The symbols move the states like this.
zl ! lh
zl @ pb
zl * bc
zl % zq
zl & nt
zl ^ qz
fq ! rm
fq @ dh
fq * tr
fq % zj
fq & gl
fq ^ bs
bz ! ql
bz @ lb
bz * fh
bz % qz
bz & hn
bz ^ hz
jj ! pn
jj @ jg
jj * pf
jj % bs
jj & tc
jj ^ jd
zr ! dh
zr @ hm
zr * tj
zr % gl
zr & rm
zr ^ tc
pz ! zt
pz @ zj
pz * mf
pz % fb
pz & hz
pz ^ tj
tj ! gl
tj @ rm
tj * pz
tj % zt
tj & zj
tj ^ zr
zj ! pz
zj @ tr
zj * hz
zj % mf
zj & hr
zj ^ rm
jd ! rt
jd @ zq
jd * jj
jd % pn
jd & jg
jd ^ bt
zq ! jd
zq @ bc
zq * jg
zq % jj
zq & tg
zq ^ lh
tc ! pf
tc @ jc
tc * zr
tc % dh
tc & hm
tc ^ jg
fb ! lb
fb @ mf
fb * cm
fb % hn
fb & ql
fb ^ zt
tr ! zj
tr @ gl
tr * hr
tr % hz
tr & zt
tr ^ fq
hm ! zr
hm @ bs
hm * rm
hm % tj
hm & fq
hm ^ jc
tg ! jg
tg @ rt
tg * jc
tg % tc
tg & pn
tg ^ bc
lb ! bz
lb @ fb
lb * hn
lb % fh
lb & cm
lb ^ hr
qz ! zn
qz @ fh
qz * zl
qz % lh
qz & pb
qz ^ ql
jc ! tc
jc @ pn
jc * hm
jc % zr
jc & bs
jc ^ tg
rt ! tg
rt @ jd
rt * pn
rt % jc
rt & jj
rt ^ nt
bs ! hm
bs @ pf
bs * fq
bs % rm
bs & dh
bs ^ pn
nt ! bc
nt @ bt
nt * rt
nt % tg
nt & jd
nt ^ pb
pb ! zl
pb @ md
pb * nt
pb % bc
pb & bt
pb ^ fh
bt ! nt
bt @ lh
bt * jd
bt % rt
bt & zq
bt ^ md
pn ! jc
pn @ jj
pn * bs
pn % hm
pn & pf
pn ^ rt
ql ! cm
ql @ bz
ql * qz
ql % zn
ql & fh
ql ^ mf
rm ! tj
rm @ fq
rm * zj
rm % pz
rm & tr
rm ^ hm
hr ! hz
hr @ zt
hr * lb
hr % bz
hr & fb
hr ^ tr
hz ! mf
hz @ hr
hz * bz
hz % ql
hz & lb
hz ^ zj
cm ! hn
cm @ ql
cm * zn
cm % md
cm & qz
cm ^ fb
gl ! tr
gl @ tj
gl * zt
gl % hr
gl & pz
gl ^ dh
pf ! bs
pf @ tc
pf * dh
pf % fq
pf & zr
pf ^ jj
zt ! hr
zt @ pz
zt * fb
zt % lb
zt & mf
zt ^ gl
fh ! qz
fh @ hn
fh * pb
fh % zl
fh & md
fh ^ bz
zn ! md
zn @ qz
zn * lh
zn % bt
zn & zl
zn ^ cm
dh ! fq
dh @ zr
dh * gl
dh % tr
dh & tj
dh ^ pf
mf ! fb
mf @ hz
mf * ql
mf % cm
mf & bz
mf ^ pz
hn ! fh
hn @ cm
hn * md
hn % pb
hn & zn
hn ^ lb
md ! pb
md @ zn
md * bt
md % nt
md & lh
md ^ hn
jg ! jj
jg @ tg
jg * tc
jg % pf
jg & jc
jg ^ zq
lh ! bt
lh @ zl
lh * zq
lh % jd
lh & bc
lh ^ zn
bc ! zq
bc @ nt
bc * tg
bc % jg
bc & rt
bc ^ zl

The rows follow the links: the fewer symbols apart two states are, the more alike their rows tend to be.

Each row is also shifted at random along 3 hidden directions that mean nothing.

Some states, each with a row of numbers:
pz: -19 10 -27 -13 1 7 -2 -42 -3 -22 17 -12 7 1 9 -11 -26 9 21 6 -33 31 -4 5 22 -5 0 -8 0 16 -19 12 -8 11 15 30 -7 -25 -14 -3 -5 0 -10
fh: 45 -9 13 -19 19 2 1 29 10 -2 -24 -11 -23 -12 34 -8 -15 -11 -12 7 2 34 1 22 15 7 21 19 6 5 22 -10 16 6 5 -4 -19 33 6 18 -5 14 8
jc: -13 13 4 13 -15 -5 -2 -2 -7 17 14 13 13 7 -31 11 28 2 4 -9 17 -50 2 -17 -27 -2 -25 -12 -5 -6 -10 -1 -17 -6 -13 -5 23 -5 1 -19 6 -15 -4
jj: -5 11 9 21 -16 -23 -29 15 -10 18 -2 30 9 8 -31 22 29 7 27 -12 24 -51 12 -14 -30 -5 -17 -7 -2 -8 0 -12 -5 -19 -15 -20 31 13 5 -26 9 -10 -8
bt: 31 -13 23 25 10 -17 8 50 10 18 -29 14 -24 7 8 21 22 -16 -51 -13 28 -8 12 8 -15 4 7 7 11 -7 30 -23 15 -30 -7 -34 3 37 16 5 22 6 16
pf: -37 9 -6 10 -21 -5 -10 -22 -13 3 22 15 24 7 -38 4 20 10 25 -8 8 -45 0 -22 -19 -5 -21 -16 -10 -6 -22 8 -12 -1 -12 -1 22 -21 -8 -21 -1 -13 -10
jd: 8 -2 28 -25 -4 29 20 36 0 23 -5 -13 -1 -9 -15 -21 24 -17 -4 -1 39 -41 -19 -14 -26 21 -11 15 -14 -26 4 23 -17 26 -30 -15 3 6 11 14 -21 -8 12
zn: 7 -26 21 -22 13 20 22 30 10 4 -18 -21 -20 -16 17 -24 -13 -15 -23 18 23 27 -12 7 12 21 25 23 -1 -14 13 12 14 18 -6 -10 -17 3 6 35 -21 13 17
bz: 54 9 -8 -18 20 -12 -12 13 2 -14 -13 -6 -13 -7 46 1 -26 5 5 3 -28 48 9 28 17 -2 11 10 11 24 15 -15 13 1 19 6 -18 35 2 2 5 13 -1
lb: 6 -13 -7 -15 14 10 13 -12 9 -17 -4 -21 -11 -5 30 -17 -31 -1 -13 11 -17 52 -4 12 32 0 20 6 3 7 0 7 10 11 18 16 -22 -10 0 22 -8 11 4
bs: -35 11 -9 9 -16 14 20 -29 -7 7 21 -1 17 10 -29 1 25 2 -15 -9 5 -39 -7 -20 -18 -4 -21 -19 -6 -7 -18 16 -25 0 -10 5 8 -27 -1 -17 5 -13 -6
nt: 1 -19 27 -1 -2 -6 -13 44 0 19 -18 8 -7 -10 -10 -4 10 -6 12 7 36 -19 0 -4 -13 14 9 16 -1 -20 14 -7 16 6 -16 -30 11 16 10 15 -10 5 9
rt: -26 -17 14 43 -11 -29 -15 26 0 22 -12 35 -1 6 -28 27 28 -6 -15 -7 33 -39 13 -12 -21 -4 -1 -9 0 -17 7 -23 14 -35 -9 -34 33 5 6 -11 19 0 3
pb: 31 -21 18 20 13 -21 -5 50 9 11 -36 17 -24 -3 20 17 3 -9 -32 -4 19 11 14 14 -2 2 19 14 17 -3 30 -25 25 -27 5 -31 2 35 11 12 16 13 8
tc: 2 24 -3 35 -13 -22 -10 -3 -9 11 9 26 10 20 -23 34 33 5 -11 -30 -1 -47 15 -5 -32 -17 -25 -19 8 4 -1 -15 -13 -35 -5 -14 23 10 3 -37 31 -12 -4

The symbols that take the first to the second take the third to the fourth, perhaps in another order. What is the fourth?
Answer with the state's name.
-3 25 -27 24 -3 -16 -6 -39 -4 -8 18 13 14 17 1 24 0 11 -7 -19 -37 1 13 7 2 -26 -16 -23 10 23 -12 -13 -13 -27 17 21 4 -9 -8 -34 30 -8 -15
to -1 16 -29 7 2 -6 -1 -40 -2 -17 12 -1 6 11 16 8 -15 14 -7 -5 -41 30 8 11 22 -16 -1 -11 10 28 -7 -7 -6 -10 21 25 -10 -11 -10 -11 20 1 -10
as 41 -6 3 -5 22 -8 -7 24 10 -7 -22 -3 -19 -4 41 7 -20 -4 -16 1 -13 46 10 24 18 -3 22 14 14 14 22 -19 20 -10 16 0 -18 29 6 13 9 13 5
to zn

-4 23 -26 -9 -3 4 -2 -43 -9 -18 24 -12 14 5 5 -3 -14 13 16 -3 -39 15 0 4 10 -7 -7 -16 -2 15 -19 9 -13 9 13 30 -7 -19 -12 -12 3 -1 -12
to 8 36 -23 9 -7 -13 -5 -34 -5 -10 23 5 13 15 0 18 4 17 5 -19 -37 -7 11 8 -7 -19 -27 -18 6 22 -11 -8 -20 -12 8 21 3 3 -7 -35 21 -14 -13
as 7 3 -20 12 12 -13 -4 -24 5 -20 -2 2 -6 6 27 7 -22 11 -15 -2 -41 45 12 18 28 -15 12 -8 11 24 3 -15 8 -17 27 17 -14 -4 -8 -4 14 12 -11
to pz

36 -19 7 13 14 -25 -11 31 11 -2 -28 11 -24 -8 28 12 -15 -4 -18 2 -2 38 15 23 15 -3 21 11 14 10 24 -30 27 -18 11 -15 -6 31 6 12 12 14 7
to 23 -9 23 -17 -5 -12 -34 47 -5 15 -17 14 -5 -16 -6 -6 7 -3 46 5 36 -22 -4 -3 -20 20 5 22 -11 -17 16 -7 15 13 -17 -23 19 32 8 8 -18 -1 4
as 15 -5 23 15 0 -14 -8 43 3 21 -17 18 -5 1 -11 15 26 -13 -13 -7 35 -33 5 -4 -26 7 -5 6 2 -14 19 -15 10 -14 -15 -29 15 29 14 -4 8 -3 7
to tc

-3 1 -16 -30 8 20 5 -30 -3 -20 8 -25 4 -6 22 -24 -32 2 19 12 -32 43 -9 9 27 2 11 2 -2 13 -11 16 -4 29 12 32 -22 -19 -13 12 -19 4 -6
to -21 -46 19 13 10 -8 -5 23 8 -3 -28 6 -18 -10 3 -3 -15 -7 -8 20 25 30 4 1 24 11 37 13 1 -9 12 -11 34 -2 7 -18 1 -3 3 30 -11 18 6
as 17 33 -21 -19 -1 11 6 -39 -6 -14 26 -17 15 1 11 -1 -6 13 9 -11 -38 5 -3 4 3 -11 -21 -12 -3 20 -15 12 -26 12 6 36 -15 -6 -8 -22 5 -13 -8
to bz

-40 0 4 13 -17 2 -2 -9 -7 12 16 15 14 8 -39 3 23 1 17 0 23 -50 -7 -22 -19 1 -19 -10 -13 -19 -16 10 -12 1 -18 -5 21 -21 -1 -11 -7 -11 -2
to -42 -7 9 28 -20 -11 -10 2 -8 18 4 20 9 5 -42 10 28 0 5 -2 30 -47 -1 -21 -20 1 -8 -11 -6 -20 -7 0 0 -14 -11 -18 28 -17 4 -9 2 -9 -2
as -11 -36 19 1 6 -9 -13 32 7 0 -24 9 -16 -9 6 -8 -13 -11 7 17 27 20 1 -1 12 16 32 18 0 -13 14 -7 27 4 3 -23 3 2 3 26 -12 16 10
to qz

2 -33 14 -10 17 17 23 20 14 -6 -19 -20 -23 -12 23 -20 -17 -16 -31 18 10 40 -7 8 25 14 31 17 3 -9 13 3 18 9 2 -5 -19 -2 5 35 -15 15 13
to -9 15 -24 -17 2 21 23 -45 -2 -20 21 -26 9 5 10 -13 -16 6 -7 1 -38 23 -10 5 18 -5 -7 -11 -1 13 -16 21 -21 15 9 33 -21 -28 -8 -4 -3 -5 -7
as -9 34 -15 -22 -9 25 13 -35 -10 -3 32 -17 20 6 -17 -10 9 10 17 -7 -17 -23 -10 -12 -10 -1 -28 -7 -9 2 -22 25 -32 18 -6 25 -1 -21 -5 -20 -12 -17 -9
to jd

16 25 -27 -2 1 -22 -38 -31 -5 -23 12 10 14 2 17 13 -27 21 44 -7 -46 27 14 16 15 -18 -2 -11 3 31 -8 -17 2 -7 22 30 0 4 -11 -21 14 1 -19
to -6 9 -24 -7 7 13 20 -37 4 -19 12 -20 0 5 22 -6 -20 8 -16 0 -37 35 2 9 24 -9 -1 -8 6 17 -9 10 -7 4 17 29 -25 -19 -7 2 5 2 -2
as 18 40 -22 -7 -9 8 4 -35 -6 -4 25 -6 16 11 -3 7 11 11 0 -20 -32 -19 5 2 -17 -12 -30 -13 -3 18 -11 5 -30 -3 4 24 -4 -1 -5 -29 14 -16 -10
to rm

-21 7 -3 37 -18 -31 -26 -6 -10 15 11 35 12 14 -33 30 28 7 14 -16 11 -48 14 -10 -24 -13 -18 -17 0 -1 -7 -19 -1 -32 -7 -18 34 -1 2 -30 23 -8 -9
to -28 14 -20 36 -9 18 52 -40 6 5 25 -9 4 25 -20 17 26 -8 -80 -20 -13 -24 2 -7 -7 -20 -25 -27 7 5 -13 13 -29 -26 0 5 -8 -30 0 -19 28 -11 1
as 3 -28 25 1 7 9 17 39 13 10 -26 -2 -16 -9 4 -10 2 -17 -25 11 35 6 -7 -1 1 15 20 17 -1 -20 17 1 16 5 -10 -23 -4 10 9 26 -12 5 14
to zq

-42 -29 26 15 -12 3 5 24 1 20 -10 13 0 -2 -36 -5 21 -12 0 9 46 -36 -7 -23 -13 14 7 3 -9 -27 0 7 10 0 -19 -28 24 -14 7 12 -13 0 9
to -13 22 -7 11 -15 -1 1 -20 -9 11 20 3 16 12 -26 12 29 5 2 -14 -4 -41 4 -9 -20 -11 -26 -20 -2 0 -13 2 -24 -9 -10 3 14 -6 0 -26 8 -14 -5
as 3 -32 6 15 14 -8 7 15 12 -4 -25 1 -23 -3 26 5 -19 -7 -32 8 3 45 11 12 26 -3 32 8 11 1 20 -19 24 -16 14 -8 -15 7 -1 25 5 19 9
to nt

38 -11 7 -20 15 -11 -18 31 5 -6 -24 -4 -15 -14 24 -9 -24 2 20 11 4 32 4 17 14 10 24 20 5 4 19 -10 22 9 10 -6 -11 31 3 19 -7 11 5
to 12 -22 27 -27 8 13 -1 46 3 14 -22 -10 -9 -19 4 -21 -3 -10 16 19 38 0 -17 -2 1 26 18 24 -10 -21 13 9 12 26 -14 -16 -6 13 8 28 -31 5 13
as 19 -23 13 -16 6 -21 -37 35 2 -6 -22 9 -11 -13 20 -5 -24 5 42 17 11 31 4 11 14 13 28 18 -1 2 17 -15 30 9 9 -12 2 23 -3 23 -15 16 1
to lh

31 -5 30 -16 -3 4 -6 46 -2 19 -17 -2 -7 -8 -5 -4 17 -12 8 0 34 -28 -4 -3 -25 18 -5 18 -6 -17 17 1 4 8 -21 -23 10 32 14 7 -11 1 8
to -22 15 0 2 -16 16 16 -14 -11 10 20 -3 16 5 -28 -1 29 -3 -2 -6 12 -49 -9 -21 -24 4 -28 -10 -9 -11 -19 16 -23 4 -21 3 9 -13 3 -15 -3 -17 -1
as 32 34 5 1 -10 -9 -10 17 -8 20 6 12 11 5 -16 18 39 1 5 -23 10 -52 4 -4 -40 -3 -34 -2 -2 -3 6 -7 -18 -8 -19 -9 20 29 9 -29 12 -18 0
to rm

-18 18 -6 4 -12 7 7 -17 -8 9 21 3 16 10 -30 3 25 2 0 -8 6 -47 -4 -15 -23 -5 -28 -12 -5 -5 -14 9 -26 0 -15 2 14 -17 -1 -21 4 -16 -4
to -39 -12 17 9 -17 1 -16 10 -7 15 2 16 12 -1 -43 -2 22 -3 33 2 36 -48 -11 -24 -24 10 -10 -2 -13 -28 -10 9 -2 6 -20 -21 28 -14 3 -2 -16 -9 1
as 31 -15 23 17 5 -22 -14 49 8 17 -30 18 -19 -4 9 16 12 -6 -17 -6 23 -1 15 7 -11 4 15 14 7 -8 24 -27 24 -19 -4 -30 6 37 17 12 10 9 8
to qz

-12 20 2 17 -12 7 17 -9 -2 16 15 2 10 10 -25 8 31 -3 -25 -16 8 -46 -5 -15 -26 -4 -26 -15 -3 -5 -8 9 -21 -6 -18 -4 11 -9 9 -21 14 -13 1
to 21 42 -14 -19 -8 14 4 -26 -9 2 26 -14 20 4 -11 0 17 10 13 -16 -17 -32 -6 -5 -24 -5 -38 -9 -10 7 -11 19 -37 13 -10 23 0 1 -1 -28 2 -23 -4
as -2 26 -17 27 -6 3 25 -26 -1 9 22 4 10 20 -14 26 31 1 -52 -25 -18 -31 9 -2 -22 -19 -31 -25 6 7 -7 1 -25 -29 -3 4 2 -6 0 -33 34 -19 -1
to rm

